Below is a small trained network, with its code and all its weights. Each question gives an input and a class and asks what happens when units are switched off, that is, made to give their printed mean instead of their output.

import numpy as np


def w(rows, s, z=0):
    codes = np.array(rows[::2]) - 128.0
    scale = np.full(codes.shape[1], s)
    scale[-1] = z or s
    return codes * scale


def f(y):
    return y / 2 * (1 + np.tanh(0.7978845608 * (y + 0.044715 * y**3)))


def log_softmax(a):
    a = a - a.max(-1, keepdims=True)
    return a - np.log(np.exp(a).sum(-1, keepdims=True))


def net(x, mask):
    res = np.array(x, float).reshape(1, 6) / 4 @ E
    y = f(res @ A[0][:, :-1].T + A[0][:, -1])
    res = res + np.where(mask, y, B[0][:, -1]) @ B[0][:, :-1]
    return log_softmax(res[-1] @ U[:, :-1].T + U[:, -1])


A, B = {}, {}
E = w([
[42,146,124,122],'x0',
[151,2,59,98],'x1',
[34,134,212,40],'x2',
[173,219,90,55],'x3',
[85,154,33,89],'x4',
[165,126,140,56],'x5',
],0.0091)
A[0] = w([
[93,71,109,184,122],'N0',
[99,85,152,172,201],'N1',
[185,173,93,148,177],'N2',
[56,94,127,204,223],'N3',
[95,99,65,252,108],'N4',
[127,121,43,89,221],'N5',
[188,116,108,106,234],'N6',
[82,139,111,178,104],'N7',
[51,160,40,109,217],'N8',
[117,171,218,214,107],'N9',
[95,132,98,92,109],'N10',
[167,129,35,76,151],'N11',
[83,218,210,155,148],'N12',
[104,146,164,167,91],'N13',
[196,197,184,69,254],'N14',
[160,186,56,123,44],'N15',
[101,94,100,65,88],'N16',
[127,181,127,110,76],'N17',
[110,101,136,56,218],'N18',
[89,122,176,26,211],'N19',
],0.014,0.0053)
B[0] = w([
[160,42,149,124,186],'N0',
[130,132,172,104,195],'N1',
[92,199,149,144,197],'N2',
[181,106,164,22,220],'N3',
[126,121,130,80,220],'N4',
[104,111,141,177,214],'N5',
[86,154,161,199,201],'N6',
[179,136,96,101,156],'N7',
[137,100,172,171,229],'N8',
[86,131,104,91,221],'N9',
[141,134,153,110,162],'N10',
[71,147,122,194,215],'N11',
[46,200,44,142,248],'N12',
[103,122,78,100,160],'N13',
[106,142,162,155,239],'N14',
[80,159,94,169,176],'N15',
[126,135,128,115,175],'N16',
[96,77,85,117,154],'N17',
[105,164,214,133,208],'N18',
[51,254,155,129,254],'N19',
],0.0088,0.012)
U = w([
[44,182,99,145,142],'0',
[202,128,146,224,140],'1',
[140,161,222,74,207],'2',
[146,158,2,58,2],'3',
[163,20,90,52,45],'4',
],0.0097,0.0041)

Each question gives the input, the list of numbers given to net, and the class t.
The units are the neurons (one row each of A and B). Each row of codes is followed by its name. A weight is (code - 128) times the scale printed after its matrix; where a second scale follows, it is the last column's (A, B and U).
mask holds one flag per neuron, in row order. A switched-off neuron (its flag False) gives its mean, the last column of its row in B, instead of its output. The means were averaged over made-up inputs and are rounded, as every weight is.
A unit's drop is (log p(t) with every unit on - log p(t) with that unit switched off) / (log p(t) with every unit on - log p(t) with every unit switched off).
The circuit of an input: a set's keep is (log p(t) with only the set's units on - log p(t) with every unit switched off) / (log p(t) with every unit on - log p(t) with every unit switched off). Starting from the 12 units with the biggest drops (on a tie, the unit counted first), units are removed one at a time, each time the one whose removal leaves the highest keep (on an exact tie, the one counted first), for as long as the keep stays at least 0.8.
units of the circuit, in order: the units of the circuit, biggest drop first
k most important neurons: the k neurons with the biggest drops, biggest first
drop of u: that unit's drop, to one decimal
input [-3,-4,-2,-5,7,7], class 1: most important neuron : (N12)
input [-8,-3,7,-5,-2,6], class 0: units of the circuit, in order : (N3 N12)
input [0,7,-1,-8,3,8], class 4: units of the circuit, in order : (N19 N0)
input [-2,8,-5,1,-2,-7], class 1: 4 most important neurons : (N6 N11 N9 N5)
input [5,-1,4,-3,0,-2], class 2: 2 most important neurons : (N3 N11)
input [-4,-2,-2,-5,-1,1], class 4: 2 most important neurons : (N19 N18)
input [1,-1,3,-5,7,7], class 2: drop of N12 : 0.6
input [-5,8,-1,1,1,2], class 1: drop of N19 : 0.4
input [2,6,-7,-2,3,5], class 1: drop of N19 : 0.4
input [-6,-4,6,-8,8,-6], class 2: drop of N3 : 0.4
